Look-ups in named tables: a row name and a column name give one cell, copied from the table.

Ran =
|  | Dofefo | Libefe |
|---|---|---|
| Duref | 22 | 144 |
| Gubavi | 151 | 116 |
| Falu | 53 | 135 |
| Zab | 51 | 204 |
| Temo | 79 | 244 |

Gubavi, Dofefo: 151
Duref, Libefe: 144
Zab, Libefe: 204
Falu, Dofefo: 53
Gubavi, Libefe: 116
Temo, Dofefo: 79
Zab, Dofefo: 51
Temo, Libefe: 244
Falu, Libefe: 135
Duref, Dofefo: 22

Table Puf
,Pokeg,Nuzu,Duloz,Kofular,Nepi
Noz,29,78,37,75,67
Komogu,59,50,51,50,76
Ror,60,74,56,77,35
Gar,45,54,33,50,54
Roz,28,45,45,25,36
Tesez,62,21,31,32,41
Bika,68,42,37,68,46
Lugakuv,56,21,38,72,47
Desutir,78,66,73,34,63
Seka,73,25,46,41,44
Sarus,60,67,67,27,38
Nemataf,30,33,26,43,50
Sazabe,24,72,77,57,23
Boten,50,31,65,31,27

What is the Nuzu of Boten in Puf?
31
What is the Duloz of Nemataf in Puf?
26
What is the Duloz of Seka in Puf?
46
What is the Kofular of Sarus in Puf?
27
What is the Nepi of Noz in Puf?
67
What is the Kofular of Boten in Puf?
31
What is the Pokeg of Gar in Puf?
45
What is the Nepi of Sazabe in Puf?
23
What is the Duloz of Ror in Puf?
56
What is the Nuzu of Gar in Puf?
54
What is the Nuzu of Lugakuv in Puf?
21
What is the Duloz of Noz in Puf?
37
What is the Pokeg of Sazabe in Puf?
24
What is the Nuzu of Tesez in Puf?
21
What is the Pokeg of Tesez in Puf?
62
What is the Nepi of Boten in Puf?
27

Nalitu
|  | Lif | Sal | Nin | Gofirar | Mabidip |
|---|---|---|---|---|---|
| Lusesum | 44 | 55 | 44 | 36 | 78 |
| Tup | 47 | 35 | 53 | 28 | 26 |
| Lin | 43 | 37 | 47 | 20 | 15 |
| Til | 47 | 37 | 59 | 54 | 42 |
| Dolotuf | 43 | 44 | 40 | 44 | 44 |
| Pozeme | 46 | 44 | 64 | 41 | 53 |
| Mupema | 41 | 49 | 40 | 45 | 54 |
| Pelugiz | 42 | 41 | 38 | 44 | 34 |
| Zik | 40 | 46 | 36 | 48 | 43 |
| Noda | 40 | 45 | 36 | 44 | 37 |
| Vefugub | 44 | 43 | 40 | 44 | 45 |

What is the Sal of Til in Nalitu? 37
What is the Mabidip of Zik in Nalitu? 43
What is the Lif of Til in Nalitu? 47
What is the Gofirar of Vefugub in Nalitu? 44
What is the Sal of Lusesum in Nalitu? 55
What is the Nin of Lusesum in Nalitu? 44
What is the Sal of Tup in Nalitu? 35
What is the Mabidip of Lusesum in Nalitu? 78
What is the Sal of Dolotuf in Nalitu? 44
What is the Mabidip of Tup in Nalitu? 26
What is the Sal of Lin in Nalitu? 37
What is the Nin of Pelugiz in Nalitu? 38
What is the Nin of Lin in Nalitu? 47
What is the Lif of Dolotuf in Nalitu? 43
What is the Mabidip of Dolotuf in Nalitu? 44
What is the Lif of Pelugiz in Nalitu? 42
Which row has the largest Mabidip? Lusesum

Lef:
	Voboti	Zalufa	Sukiped	Beziz	Pazag	Mizados	Rogituf	Leno	Bimur	Kem
Fifadid	-6.60	-4.09	-6.67	-6.60	-6.88	-6.66	-6.03	-6.02	-4.15	-6.01
Fomubin	-4.44	8.61	-4.50	-4.44	-4.50	-4.49	-4.36	-4.42	8.57	-4.34
Div	-7.26	-2.02	-7.34	-7.26	-7.54	-7.33	-6.62	-6.76	-1.91	-6.59
Bis	-6.55	3.50	-6.53	-6.55	-6.70	-6.53	-6.14	-6.20	3.92	-6.12

Beziz of Div = -7.26
Voboti of Fifadid = -6.60
Pazag of Fifadid = -6.88
Pazag of Fomubin = -4.50
Voboti of Fomubin = -4.44
Zalufa of Fifadid = -4.09
Pazag of Div = -7.54
Leno of Div = -6.76
Kem of Div = -6.59
Rogituf of Bis = -6.14
Voboti of Bis = -6.55
Which row has the largest Pazag? Fomubin

Table Sak
,Bev,Desel
Zelake,126,152
Verigos,125,132
Levum,194,121
Vilufa,222,81
Pagerib,184,153
Negi,142,55

Bev of Pagerib = 184
Bev of Vilufa = 222
Desel of Pagerib = 153
Bev of Levum = 194
Desel of Verigos = 132
Desel of Vilufa = 81
Desel of Zelake = 152
Bev of Verigos = 125
Bev of Negi = 142
Desel of Levum = 121

Suv:
|  | Difi | Nubi | Pivup | Nid | Kemot | Kilu | Tigema | Muveb | Lub | Vemesa |
|---|---|---|---|---|---|---|---|---|---|---|
| Tate | -56 | -11 | -58 | 18 | 52 | -74 | -27 | 8 | 1 | 19 |
| Kage | -57 | -20 | -10 | -85 | 7 | 53 | 6 | 50 | -23 | 70 |
| Bik | 71 | -54 | 24 | -68 | 21 | -85 | -1 | 86 | 14 | -88 |
| Takubiv | -61 | -34 | -51 | 45 | 56 | -30 | 13 | 39 | -52 | -23 |
| Luv | -21 | 60 | -96 | -32 | 41 | 33 | -88 | 58 | -4 | 20 |
| Sis | 33 | -55 | 45 | -73 | -71 | -64 | -38 | 85 | 64 | 82 |
| Nerem | 5 | -1 | -23 | 80 | -35 | 7 | 52 | -31 | -30 | 60 |
| Fibogo | 68 | 46 | -17 | 68 | 5 | 69 | -28 | 33 | -83 | 70 |
| Rotere | 28 | -6 | 71 | -5 | -87 | -28 | -4 | 63 | 55 | 43 |
| Kuz | 68 | 51 | -10 | -54 | 15 | 5 | 56 | -92 | -68 | -64 |
| Naru | -97 | -10 | -74 | 76 | 34 | 67 | -5 | -54 | 39 | -12 |
| Vur | 73 | -16 | 9 | 81 | -69 | -35 | -36 | -5 | -7 | -85 |
| Gokul | -13 | -62 | 80 | 9 | -52 | 82 | -43 | -38 | 78 | -40 |
| Fenifi | 16 | -58 | 87 | 20 | -71 | 26 | 78 | 26 | -84 | 54 |

What is the Muveb of Sis in Suv? 85
What is the Difi of Tate in Suv? -56
What is the Tigema of Vur in Suv? -36
What is the Tigema of Bik in Suv? -1
What is the Lub of Takubiv in Suv? -52
What is the Nubi of Luv in Suv? 60
What is the Kilu of Kage in Suv? 53
What is the Vemesa of Naru in Suv? -12
What is the Lub of Rotere in Suv? 55
What is the Vemesa of Gokul in Suv? -40
Which row has the largest Lub? Gokul

Pof =
         Nik  Fometu  Voz  Vopovim  Gis  Vizuvev  Fud  Muve  Kekit  Fozepet
Sibuti   6.7     5.5  8.3      3.9  6.8      6.6  5.7   6.6    9.0      1.5
Lus      6.4     5.3  8.3      6.0  5.9      6.3  5.3   7.1    8.9      2.5
Ginirad  5.0     6.6  3.4      7.4  5.6      5.9  5.8   4.5    2.7      8.6

What is the Kekit of Ginirad in Pof? 2.7
What is the Nik of Ginirad in Pof? 5.0
What is the Fometu of Ginirad in Pof? 6.6
What is the Fud of Ginirad in Pof? 5.8
What is the Fometu of Lus in Pof? 5.3
What is the Fometu of Sibuti in Pof? 5.5
What is the Vopovim of Lus in Pof? 6.0
What is the Vizuvev of Ginirad in Pof? 5.9
What is the Vizuvev of Lus in Pof? 6.3
What is the Nik of Sibuti in Pof? 6.7
What is the Vizuvev of Sibuti in Pof? 6.6
What is the Voz of Sibuti in Pof? 8.3
What is the Fozepet of Sibuti in Pof? 1.5

Table Nidizo
|  | Besa | Vozupa | Tob | Zuzugi | Zad | Kove | Bor |
|---|---|---|---|---|---|---|---|
| San | 6362 | 5247 | 4697 | 6983 | 5600 | 9412 | 4763 |
| Tulag | 6979 | 5245 | 6049 | 6926 | 6918 | 4281 | 5906 |
| Vug | 3176 | 5426 | 9538 | 5728 | 7588 | 3927 | 7587 |
| Semoda | 3593 | 7647 | 5082 | 5580 | 4464 | 7424 | 5267 |
| Lis | 9451 | 4349 | 3338 | 6962 | 7673 | 3728 | 2983 |
| Nit | 7022 | 2718 | 8231 | 3955 | 5833 | 4601 | 9114 |
| Baz | 7424 | 7938 | 3635 | 6960 | 9063 | 5112 | 2481 |
| Tegaki | 5122 | 3518 | 5827 | 3810 | 7247 | 2475 | 8904 |
| Fenevan | 3488 | 3253 | 5089 | 3240 | 4296 | 7314 | 6544 |
| Dibatol | 8307 | 8815 | 6319 | 2710 | 6116 | 6471 | 8277 |

What is the Kove of Fenevan in Nidizo?
7314
What is the Kove of San in Nidizo?
9412
What is the Tob of Dibatol in Nidizo?
6319
What is the Kove of Tulag in Nidizo?
4281
What is the Zad of Semoda in Nidizo?
4464
What is the Zuzugi of Baz in Nidizo?
6960
What is the Bor of Baz in Nidizo?
2481
What is the Tob of Tegaki in Nidizo?
5827
What is the Vozupa of Dibatol in Nidizo?
8815
What is the Kove of Vug in Nidizo?
3927
What is the Kove of Lis in Nidizo?
3728

